In the rows, 128 means zero.
Here are made-up things, facts about them, and rows of numbers that follow some of those facts. Name the thing behind each unnamed row.

Some things and their rows:
K984: [107 141 147 127 119 127 182 158 165 100  77 129 181 115 147 125 188 111
 127 186 153 107 128 113  93 100 172 153  78 131 125 152 159]
K758: [104  69 174 146  99 152 174 155  67 138 125 169 125 188 124 124  97 107
 106  98 130 123 123 169 136  83 107 155  67 127 100 131 152]
K584: [148 133 119 119 124  87 130 137 138 132 161 136 144 104 147 111 138 148
 120 113 108 141  88 137 124  96 114 120 159 102 132 120 118]
K340: [130  94  98 124 155 140 126 111 130  98 145 137 121 110 120 149 123 124
 109 126 138 146 108 102 148 134 166 126 139 123 112  99 115]
K937: [126 161 120 125 116 133 125  83 132 151  77 139 103 103  95 138 137 145
 118 144  63 164 153 134 178 147 112 114 134 144 158 138 121]
K611: [134 141 103 118 126 130 116  99 135 130 124 122  86 117 133 124 139 121
 129 134  87 151 124 130 158 137 134 126 107 107 165 140 123]
K285: [137 136 144 122 126 137 162 150 171 118  92 116 153 119 137 102 162  93
 141 167 132 129 118 117 125 128 155 135 108 125 121 125 168]
K46: [157 159 118  96 120  69 129 152 149 148 163 128 158 106 145 133 139 117
 115 116  69 155  84 145 140 118  87 138 166  72 119 141 127]
K61: [136 116 123 124 124 133 119 120 135 120 138 131 117 116 136 120 127 136
 128 140 136 141 120 126 124 110 138 114 127 125 139 103 121]
K790: [140 125 100 112 117 138  99 101 141 123 133 124  75 115 140 106 137 134
 135 136  95 163 121 136 145 119 141 111 102 109 177 117 106]
K144: [158 152 118  96 125  78 128 148 150 146 158 128 151 108 145 138 138 116
 118 113  75 154  91 140 138 121  89 136 161  76 122 141 128]
K295: [151 164  97 116 128  65 135 127 138 145 157 131 133 103 146 115 158 135
 116  98  46 149  81 145 164 124 100 139 151  70 151 166 122]
K138: [134 140 103 118 126 130 116 102 134 130 124 123  88 116 132 125 139 122
 128 136  88 150 124 133 156 138 134 126 109 106 165 142 124]
K60: [138 140 103 119 125 133 112  98 135 131 129 122  82 117 140 126 134 122
 129 139  91 150 126 130 156 135 134 124 109 106 168 137 122]
K632: [122 139 101 129 152  55 173 133 121 116 174 130 158 116 160  82 101 175
 115 116 163 105  95 130  93  66 105  98 196 133 104 142  98]
K334: [140 155 133 153 135  50 151 136 115 127 179 162 196 116 148 127 147 163
 114 106 132  90  88 133 122  94  87 131 170  97 114 124 139]
K944: [146 120 115  92 114 140  97 126 151 126 139 127  99 116 135 133 120 113
 130 148 118 169 122 129 126 116 125 111 125 108 140  96 114]
K493: [146 118 118  93 109 141  94 127 151 125 136 127  98 121 139 128 119 113
 133 148 123 170 125 131 120 113 126 108 120 111 144  93 112]
K103: [149 121 137 131 116  99 141 159 116 134 175 150 171  90 155 124 150 160
 117 118 118 129  79 133 111  74 121 139 153 116 129 118 119]
K463: [141 126 132 120 127 176  52 189 141 153 139 106 135 148 114  93 144 149
 203  68 138 102 134 120  87 198 135 159 142 169 135 120 110]
K395: [113 148  99  99 119 119 147 117 197  93  69 116 115 120 140  93 188 106
 141 172 102 154 127 122 131 125 169 128  63  96 169 149 131]

Some facts about the things:
K748 | Ω K171 | ψ K197
K597 | Ω K139 | ψ K607
K498 | Ω K310 | ψ K391
K59 | ψ K197
K793 | Ω K951 | ψ K552
K363 | Ω K382 | ψ K395
K293 | ψ K395
K552 | Ω K725 | ψ K340
K919 | ψ K917
K90 | Ω K573 | ψ K750
K634 | Ω K758 | ψ K345
K107 | Ω K467 | ψ K670
K264 | ψ K19
K267 | Ω K349 | ψ K584
K115 | Ω K597 | ψ K607
K171 | Ω K33 | ψ K197
K558 | Ω K436 | ψ K684
K19 | Ω K354 | ψ K684
K874 | Ω K554 | ψ K447
K133 | Ω K541 | ψ K552
K151 | Ω K223 | ψ K395
K525 | Ω K197 | ψ K510
K144 | ψ K267
K60 | Ω K517 | ψ K247
K526 | Ω K82 | ψ K463
K418 | Ω K809 | ψ K107
K253 | Ω K610 | ψ K828
K984 | Ω K232 | ψ K395
K822 | Ω K983 | ψ K632
K56 | Ω K798 | ψ K197
K381 | Ω K678 | ψ K591
K980 | ψ K874
K263 | Ω K264 | ψ K19
K718 | Ω K363 | ψ K395
K166 | ψ K624
K563 | Ω K558 | ψ K684
K244 | Ω K495 | ψ K9
K929 | Ω K243 | ψ K107
K841 | Ω K750 | ψ K340
K345 | Ω K406 | ψ K525
K632 | ψ K584
K536 | ψ K247
K128 | Ω K50 | ψ K463
K523 | Ω K634 | ψ K345
K213 | Ω K723 | ψ K841
K437 | Ω K174 | ψ K944
K820 | Ω K101 | ψ K28
K725 | Ω K841 | ψ K340
K790 | Ω K493 | ψ K558
K386 | ψ K919
K232 | Ω K718 | ψ K395
K382 | Ω K293 | ψ K395
K869 | Ω K103 | ψ K584
K956 | ψ K545
K995 | ψ K525
K611 | Ω K403 | ψ K28
K20 | ψ K391
K203 | Ω K525 | ψ K510
K824 | Ω K526 | ψ K463
K931 | Ω K869 | ψ K584
K723 | ψ K841
K464 | Ω K387 | ψ K463
K736 | Ω K800 | ψ K828
K50 | Ω K339 | ψ K463
K656 | Ω K90 | ψ K750
K887 | Ω K427 | ψ K197
K948 | Ω K649 | ψ K591
K367 | Ω K625 | ψ K917
K103 | Ω K267 | ψ K584
K545 | Ω K503 | ψ K828
K319 | Ω K851 | ψ K931
K809 | Ω K642 | ψ K107
K889 | ψ K552
K719 | Ω K144 | ψ K267
K844 | Ω K17 | ψ K197
K522 | Ω K203 | ψ K510
K921 | Ω K635 | ψ K463
K46 | Ω K237 | ψ K832
K935 | Ω K995 | ψ K525
K223 | Ω K627 | ψ K395
K396 | Ω K523 | ψ K345
K466 | ψ K473
K678 | ψ K591
K939 | Ω K824 | ψ K463
K300 | ψ K597
K504 | Ω K930 | ψ K736
K829 | Ω K345 | ψ K525
K808 | Ω K874 | ψ K447
K783 | ψ K451
K369 | Ω K285 | ψ K607
K959 | Ω K498 | ψ K391
K503 | ψ K828
K436 | ψ K684
K879 | Ω K391 | ψ K367
K354 | Ω K563 | ψ K684
K295 | Ω K319 | ψ K931
K976 | ψ K101
K101 | ψ K28
K206 | Ω K107 | ψ K670
K517 | Ω K536 | ψ K247
K843 | ψ K69
K625 | Ω K602 | ψ K917
K591 | Ω K9 | ψ K670
K945 | ψ K670
K944 | Ω K69 | ψ K710
K326 | Ω K922 | ψ K597
K573 | ψ K750
K138 | Ω K944 | ψ K710
K758 | ψ K345
K983 | ψ K632
K897 | ψ K837
K602 | Ω K919 | ψ K917
K610 | Ω K736 | ψ K828
K285 | Ω K115 | ψ K607
K750 | Ω K753 | ψ K340
K403 | Ω K820 | ψ K28
K922 | Ω K64 | ψ K597
K135 | Ω K545 | ψ K828
K54 | ψ K369
K863 | Ω K347 | ψ K931
K628 | ψ K61
K493 | ψ K558
K467 | Ω K591 | ψ K670
K8 | Ω K775 | ψ K367
K82 | Ω K464 | ψ K463
K33 | Ω K888 | ψ K197
K832 | Ω K931 | ψ K584
K753 | ψ K340
K775 | ψ K367
K387 | Ω K128 | ψ K463
K800 | Ω K135 | ψ K828
K862 | Ω K133 | ψ K552
K177 | ψ K736
K798 | Ω K748 | ψ K197
K941 | Ω K808 | ψ K447
K426 | ψ K951
K635 | Ω K939 | ψ K463
K463 | Ω K94 | ψ K367
K888 | Ω K887 | ψ K197
K427 | Ω K844 | ψ K197
K627 | Ω K984 | ψ K395
K357 | Ω K20 | ψ K391
K930 | Ω K375 | ψ K736
K279 | Ω K334 | ψ K832
K349 | Ω K632 | ψ K584
K649 | Ω K421 | ψ K591
K347 | ψ K931
K752 | Ω K948 | ψ K591
K310 | Ω K357 | ψ K391
K495 | ψ K9
K88 | Ω K628 | ψ K61
K250 | Ω K46 | ψ K832
K851 | Ω K863 | ψ K931
K913 | ψ K467
K421 | Ω K381 | ψ K591
K139 | ψ K607
K391 | Ω K463 | ψ K367
K9 | Ω K945 | ψ K670
K406 | Ω K935 | ψ K525
K17 | Ω K59 | ψ K197
K395 | Ω K369 | ψ K607
K554 | Ω K247 | ψ K447
K708 | ψ K354
K243 | Ω K418 | ψ K107
K473 | Ω K367 | ψ K917
K237 | Ω K279 | ψ K832
K69 | ψ K710
K197 | ψ K510
K642 | ψ K107
K247 | ψ K447
K624 | Ω K783 | ψ K451
K937 | Ω K206 | ψ K670
K564 | ψ K976
K334 | ψ K832
K895 | Ω K522 | ψ K510
K339 | ψ K463
K94 | Ω K8 | ψ K367
K541 | Ω K793 | ψ K552
K174 | ψ K944
K375 | Ω K177 | ψ K736
K64 | Ω K300 | ψ K597
K199 | Ω K708 | ψ K354
K951 | Ω K889 | ψ K552

Name these rows:
No name comes twice in this set of rows, the named rows included.
[128 137 117  81 114 128 126 140 192 105  92 119 130 122 140 119 156  95
 137 175 125 161 126 124 110 118 146 121  93  97 134 119 129]  K369
[135 117 148 138 119 146 134 139 107 130 142 138 139 107 145 144 132 139
 119 148 143 117 118 121 115  97 140 138 126 142 132 118 134]  K554
[115  84 107 138 180 161 153 126 101  93 152 148 157 101 112 193 133 123
  89 127 140 122  97  82 154 141 190 166 143 140  82 116 126]  K793
[148 137 130 137 148  43 173 130 107 126 164 130 171 141 138 119 138 164
 101 114 163 102 104 132 108  93 110 110 184 125 115 151 122]  K349
[127 111 138 104 109 137 130 137 121 138 118 137 104 168 120 138  99  80
 116 118 101 157 133 157 149 128  99 133  96  99 113 131 141]  K522
[106 136 133 139 125 105 153 123 163  82 103 149 169 132 144 110 171 140
 134 173 189  97 132 114  92  92 154 115  94 121 132 101 142]  K597
[115  88  83 125 195 146 148 102 120  86 144 136 138 113 104 186 121 103
  92 116 133 138 103  82 176 167 186 153 153 120  80 115 121]  K426
[ 98 150 130 143 144 108 174  95 108 132  95 135 145 119 107 116  86 175
 108 155 167 108 165 122 116  99 108  86 187 199  97 140 109]  K945
[130 122 120 122 124 143  88 142 133 128 140 124 121 132 130 113 135 148
 154 109 141 125 134 125 104 143 137 128 130 140 143 117 106]  K917
[122  82  95 137 201 106 171  95 100  79 151 134 151 145  98 177 121 136
  80 121 192 111 116  79 144 145 186 131 168 146  79 128 112]  K889
[167 140 139 131 129  99 148 157 137 149 157 127 163 105 144 106 139 121
 130 114  95 136  83 132 144 117 108 141 168 108 115 122 154]  K869
[142  93 114 132 176 159 147 125 131 112 142 130 138 111 112 155 126  98
 114 126 123 141  97  87 172 160 171 153 152 130  87 103 145]  K573
[115 146 128 117 124 119 160 132 168 104  89 118 149 127 138 117 160 107
 131 167 140 124 133 118 112 120 153 129  95 115 130 146 147]  K54

The same things again, as new rows of numbers:
Some rows with their names:
K941: [134 137 114 137 142 124 152 140 129 124 121 103 110 128 125 139 115 140
 121 136  82  98 122 114 170 160 112 138 137 138 125]
K718: [132 139 135 120 130 126 133 109 132 122 121 178 139 154 127 128 159 134
 115 131 133 116 156 129 112 124 173 142 124 107 107]
K995: [132 115 138 120 131 120 144 116 119 106 141 125 133 150 125 155 130 136
 118 150 122  98 106  95 103 124 137 115 110  92 111]
K293: [138 150 141 105 127 117 127 100 139 110 108 217 147 165 127 127 171 131
 115 132 153 121 163 120  94 108 191 136 120  71  97]
K522: [130 121 129 134 136 131 147 120 121 118 145  78 125 136 129 142 122 141
 117 146 100 108 102 112 127 144 115 122 126 145 127]
K591: [148 149 139 107 155 121 152 111 133 116 139 131 134 134 151  87 124 137
 126 129 165 119 124  94 111 129 145 136 127 114 126]
K267: [112 146 134 119 152 129 139 120 113 125  96 130 130 148 139 104 131 108
 112 136 180 108 110  97 125 134 141 125 133 104 129]
K919: [129 150 143 108 153 116 148 128 134 111 104 143 128 148 142 122 132 135
 113 138 160 110 124 100 124 129 144 125 118 141 144]
K624: [121 137 129 135 146 123 151 131 126 144 133  86 124 122 142 116 114 138
 118 138 129  98 106 111 147 149 110 136 126 180 140]
K363: [134 142 136 114 128 124 133 106 136 118 121 191 142 159 128 126 163 132
 115 130 138 118 157 126 108 117 177 139 121  88 103]
K418: [157 130 128 119 143 134 155 122 133 119 143 105 126 130 145  94 120 140
 125 125 121 123 123 109 116 142 132 137 136 111 126]
K526: [139 136 150 104 151 128 156 146 138  83  88 179 117 167 135 140 136 133
 107 128 133 123 138 114 125 131 150 112 122 119 162]
K244: [150 124 128 131 144 138 156 130 130 130 151  84 121 123 143  98 111 140
 125 125 109 117 118 116 131 154 114 140 136 138 133]
K133: [140 129 111 145 151 130 121 152 113 123 125  71 123 120 140 133 125 170
 112 132 137 117 125 119 108 147 100 135 124 152 128]
K710: [127 143 132 114 132 117 152 125 125 137  88  94 135 120 132 116 124 132
 116 136 129 103 112 106 121 132 120 128 128 172 134]
K937: [148 125 128 132 143 137 158 130 129 128 148  85 120 126 143 103 112 140
 123 125 103 116 117 118 135 154 115 139 138 140 132]
K752: [155 124 127 130 145 140 158 127 130 129 156  85 121 125 145  93 109 138
 126 123 110 120 118 115 128 153 115 139 139 136 132]
K464: [142 145 153  92 151 122 152 139 143  72  75 206 123 175 136 140 144 135
 106 129 150 127 146 107 112 120 164 108 118  90 155]
K340: [130 144 127 130 156 119 129 137 119 130 122  90 127 123 142 124 126 156
 115 138 166 112 117 106 114 137 114 134 120 155 129]
K573: [140 133 118 139 148 127 126 144 118 118 116  89 125 125 138 134 129 163
 112 134 143 117 126 116 105 143 109 130 124 136 123]
K719: [115 122 121 142 146 150 145 137 110 137 108  85 117 139 132 112 117 108
 110 131 124 110 106 117 148 160 112 126 147 126 135]

Rows to name:
No name comes twice in this set of rows, the named rows included.
[136 135 136 117 142 125 150 136 136 105 102 144 121 146 134 128 130 135
 111 134 126 114 129 114 125 139 132 120 127 121 142]  K602
[135 138 126 123 136 124 146 131 132 123 112 110 126 132 130 125 128 136
 114 138 120 111 126 114 127 141 123 125 130 122 126]  K166
[156 150 135 100 138 118 145 111 138  97 118 154 134 147 142 103 139 136
 120 131 153 126 135  99  93 124 159 123 127  64 113]  K945
[140 143 148 102 146 122 151 137 139  83  88 179 122 163 135 135 140 133
 108 132 140 121 141 110 117 127 151 111 121 104 150]  K775
[146 156 159  77 149 113 146 130 146  55  59 235 128 183 136 138 158 130
 104 133 171 132 153  99  92 106 184 101 115  55 146]  K50
[105 133 130 135 156 143 142 131 107 140 109  92 123 139 140 103 120 106
 113 133 158 105 102 105 147 152 121 131 141 136 140]  K931
[142 133 114 141 152 129 119 150 112 117 118  82 124 122 139 135 129 170
 110 132 149 118 129 115 100 142 104 132 122 139 124]  K541
[126 100 134 140 134 132 151 131 112 126 161  80 124 137 125 151 111 141
 120 149  94  93  97 107 128 145 111 124 117 139 125]  K829
[128 127 129 137 145 137 147 108 124 105 162  40 123 134 130 144 120 147
 119 154  76 122  87 119 138 151 100 118 128 182 132]  K56
[139 139 153  97 153 125 153 141 140  77  84 191 120 171 135 138 140 136
 107 129 141 124 143 110 119 127 153 110 120 107 159]  K82
[130 142 124 134 154 118 128 141 116 129 124  85 127 122 146 122 124 161
 114 137 166 112 119 108 115 139 111 137 118 164 129]  K841

Now the same things, written a new way:
Some things and their rows:
K889: [115 133 127 138 165  85 122  99 139 162 110 134 127  86 146 140 140  86
  73 159 116  95  94 156 112 136 164]
K820: [121 173 133 138 155  71 148 106 100 129 127 129 129  98 146 132 146 108
  77 166 122  99 108  97  98 156 134]
K862: [ 83 123  99 141 180 135 176 126 126 118 132 123 138  98 137 171 112 105
  91 170 116  79 122 147 115 101 166]
K897: [101 148 137 141 158 118 136 101 114 122 142 153 128 102 141 140 130 132
  84 157 118 110 126  97 131 147 141]
K61: [102 145 135 141 159 121 137 102 112 121 136 155 126 103 143 138 127 132
  84 158 119 107 126  97 127 153 145]
K334: [125 154 142 155 149  70 112 104 108 132  88 148 112  88 129 123 165  93
  65 157 128  90 109 122 128 195 135]
K775: [124 146 148 123 167  79 123  96 111 126 116 143 115  79 138 109 181 138
  69 154 131  89  78 123 128 169 115]
K8: [117 146 142 122 172  88 131 100 110 119 119 143 117  84 135 116 177 142
  72 157 130  86  84 122 125 159 116]
K624: [ 89 158 118 143 158 135 167 122 107 104 150 136 138 105 136 157 126 137
  95 161 122 107 138 112 132 143 137]
K563: [102 174 126 139 159 118 114 111 110 121 117 125 127  99 142 119 143 137
  78 169 142 119 118 132 133 137 127]
K670: [ 96 126 142 146 136 125 144 104 111 126 128 151 124 106 167 123 142 133
  83 162 118  99 122  77 136 148 171]
K345: [119 200 164 151 141 172 143 112 100 127 117 120 128  88 136 164 123 123
 103 168 113  58 126 101 128 136 132]
K522: [113 160 151 144 162 142 149 117  99 109 121 118 135  95 121 133 130 107
  84 168 122  97 126 107 121 133 139]
K347: [125 153 143 157 153  72 112 105 107 131  89 150 111  87 132 118 164  94
  65 157 128  93 108 118 126 192 134]
K931: [ 91 158 118 160 163 114 153 123 103 100 118 150 124  96 123 154 143 124
  86 161 124  92 140 113 138 180 134]
K851: [109 151 130 158 158  96 140 118 100 109 101 140 116  94 126 134 152 105
  72 162 128  82 124 114 130 178 136]
K56: [107 154 158 141 183 158 160 119  95  89 137 110 149  95 100 125 126  94
  85 171 120 115 144 104 122 130 142]
K90: [102 134 116 140 167 107 146 113 125 133 120 128 132  95 141 150 129  99
  80 163 118  90 112 145 114 127 160]
K223: [111 136 153 142 154  54 158 130 102 102 150 136 126  95 144 147 116 114
  96 158 140  81 164 108 120 102 170]
K649: [ 97 122 139 145 124 120 152 121 103 122 115 124 125 104 168 115 149 118
  78 168 124  92 114  87 129 142 178]
K139: [133 147 165 138 142  37 110 104 116 139 123 145 119  85 151 119 143 100
  77 150 135 101 127 116 119 143 153]

Name these rows:
No name comes twice in this set of rows, the named rows included.
[ 79 184 109 142 169 145 138 119 110 106 137 130 137 106 142 141 132 170
  93 175 140 126 141 130 146 131 122]  K19
[103 143 119 138 164  98 134 101 138 149 126 145 134  89 147 150 136 105
  84 157 113 108 112 146 123 145 154]  K750
[ 94 170 126 140 167 126 111  99 114 122 130 150 125 105 149 122 135 158
  82 167 135 125 128 112 142 144 129]  K684
[ 95 130 119 142 173 121 145 102 129 131 135 152 132  99 145 154 119 116
  85 160 111  94 120 123 126 132 159]  K340
[111 137 157 141 159  68 134 106 114 118 148 165 124  97 152 138 120 126
  92 151 128  94 148  93 128 130 160]  K607
[ 84 189 115 140 165 130 125 113 113 117 132 135 133 103 144 134 139 162
  90 171 141 131 133 137 145 139 122]  K354
[121 165 159 142 155 127 134 110 103 118 118 119 134  92 125 129 136 100
  81 165 122  99 122 109 121 144 138]  K203
[138 185 172 146 142 129 115 103 103 139 101 115 122  85 133 133 138  98
  82 166 120  72 109 109 119 145 135]  K935
[116 149 141 131 159  95 129 104 108 123 122 138 121  89 138 121 161 128
  75 157 127  97  96 119 123 157 125]  K602
[105 139 148 143 120  95 127 103 117 145 119 144 128  96 174 114 162 120
  79 158 121 112 113  96 137 169 168]  K9
[ 97 137 112 140 169 120 160 120 119 120 128 124 133  98 139 155 121 107
  85 166 120  88 119 139 117 120 158]  K725
[102 167 116 142 167 106 184 126  91  99 141 121 136 108 138 153 127 122
  89 174 121  89 129  91  96 134 138]  K611

